Here is a tiny trained network, its code and every weight. The questions are about switching its units off for an input and a class, where a switched-off unit gives its printed mean instead of its output.

import numpy as np


def w(rows, s, z=0):
    codes = np.array(rows[::2]) - 128.0
    scale = np.full(codes.shape[1], s)
    scale[-1] = z or s
    return codes * scale


def f(y):
    return y / 2 * (1 + np.tanh(0.7978845608 * (y + 0.044715 * y**3)))


def log_softmax(a):
    a = a - a.max(-1, keepdims=True)
    return a - np.log(np.exp(a).sum(-1, keepdims=True))


def net(x, mask):
    res = np.array(x, float).reshape(1, 7) / 4 @ E
    y = f(res @ A[0][:, :-1].T + A[0][:, -1])
    res = res + np.where(mask, y, B[0][:, -1]) @ B[0][:, :-1]
    return log_softmax(res[-1] @ U[:, :-1].T + U[:, -1])


A, B = {}, {}
E = w([
[87,112,143],'x0',
[81,113,137],'x1',
[31,210,254],'x2',
[183,148,119],'x3',
[147,126,124],'x4',
[133,130,129],'x5',
[92,221,29],'x6',
],0.0049)
A[0] = w([
[123,130,248,57],'N1',
[151,40,64,156],'N2',
[71,208,65,174],'N3',
[127,85,201,217],'N4',
[84,204,81,52],'N5',
[152,28,220,201],'N6',
[123,60,69,44],'N7',
[49,127,108,199],'N8',
[117,99,194,23],'N9',
[119,113,138,62],'N10',
[77,29,74,102],'N11',
[118,113,111,6],'N12',
],0.012,0.0019)
B[0] = w([
[109,142,156,212],'N1',
[1,238,216,255],'N2',
[157,63,67,228],'N3',
[181,105,42,198],'N4',
[57,94,45,184],'N5',
[23,108,55,248],'N6',
[107,191,179,183],'N7',
[234,183,184,178],'N8',
[61,76,197,151],'N9',
[149,163,168,117],'N10',
[187,172,114,186],'N11',
[116,173,134,110],'N12',
],0.0058,0.0043)
U = w([
[89,58,71,251],'0',
[140,160,173,227],'1',
[97,252,218,43],'2',
[103,103,93,39],'3',
[153,57,124,72],'4',
],0.011,0.0022)

Each question gives the input, the list of numbers given to net, and the class t.
The units are the neurons (one row each of A and B). Each row of codes is followed by its name. A weight is (code - 128) times the scale printed after its matrix; where a second scale follows, it is the last column's (A, B and U).
mask holds one flag per neuron, in row order. A switched-off neuron (its flag False) gives its mean, the last column of its row in B, instead of its output. The means were averaged over made-up inputs and are rounded, as every weight is.
A unit's drop is (log p(t) with every unit on - log p(t) with that unit switched off) / (log p(t) with every unit on - log p(t) with every unit switched off).
The circuit of an input: a set's keep is (log p(t) with only the set's units on - log p(t) with every unit switched off) / (log p(t) with every unit on - log p(t) with every unit switched off). Starting from all 12 units, units are removed one at a time, each time the one whose removal leaves the highest keep (on an exact tie, the one counted first), for as long as the keep stays at least 0.8.
units of the circuit, in order: the units of the circuit, biggest drop first
k most important neurons: the k neurons with the biggest drops, biggest first
drop of u: that unit's drop, to one decimal
input [-4,-5,-6,0,0,4,1], class 2: most important neuron	N2
input [0,1,3,3,0,-6,-6], class 0: units of the circuit, in order	N6; N2
input [1,-5,7,7,8,4,4], class 3: units of the circuit, in order	N2; N3
input [8,2,-8,-3,-6,-2,-1], class 2: units of the circuit, in order	N2; N7
input [-6,-5,1,6,3,-5,8], class 0: 2 most important neurons	N5; N3
input [8,-6,5,1,5,-4,-8], class 0: units of the circuit, in order	N6; N4
input [3,-7,6,1,2,7,7], class 0: units of the circuit, in order	N3; N5
input [-6,-3,7,-6,-8,-1,4], class 3: units of the circuit, in order	N3; N2
input [7,8,4,1,6,4,2], class 4: units of the circuit, in order	N2; N7
input [4,6,-7,3,-3,-6,-3], class 2: 3 most important neurons	N2; N7; N3
input [-1,5,4,1,5,4,-6], class 0: 3 most important neurons	N6; N2; N4
input [5,0,-7,3,-4,-1,2], class 2: drop of N2	0.4
input [1,6,4,3,-1,2,5], class 0: drop of N5	0.3
input [1,-6,2,-5,8,-6,-8], class 0: drop of N12	0.0
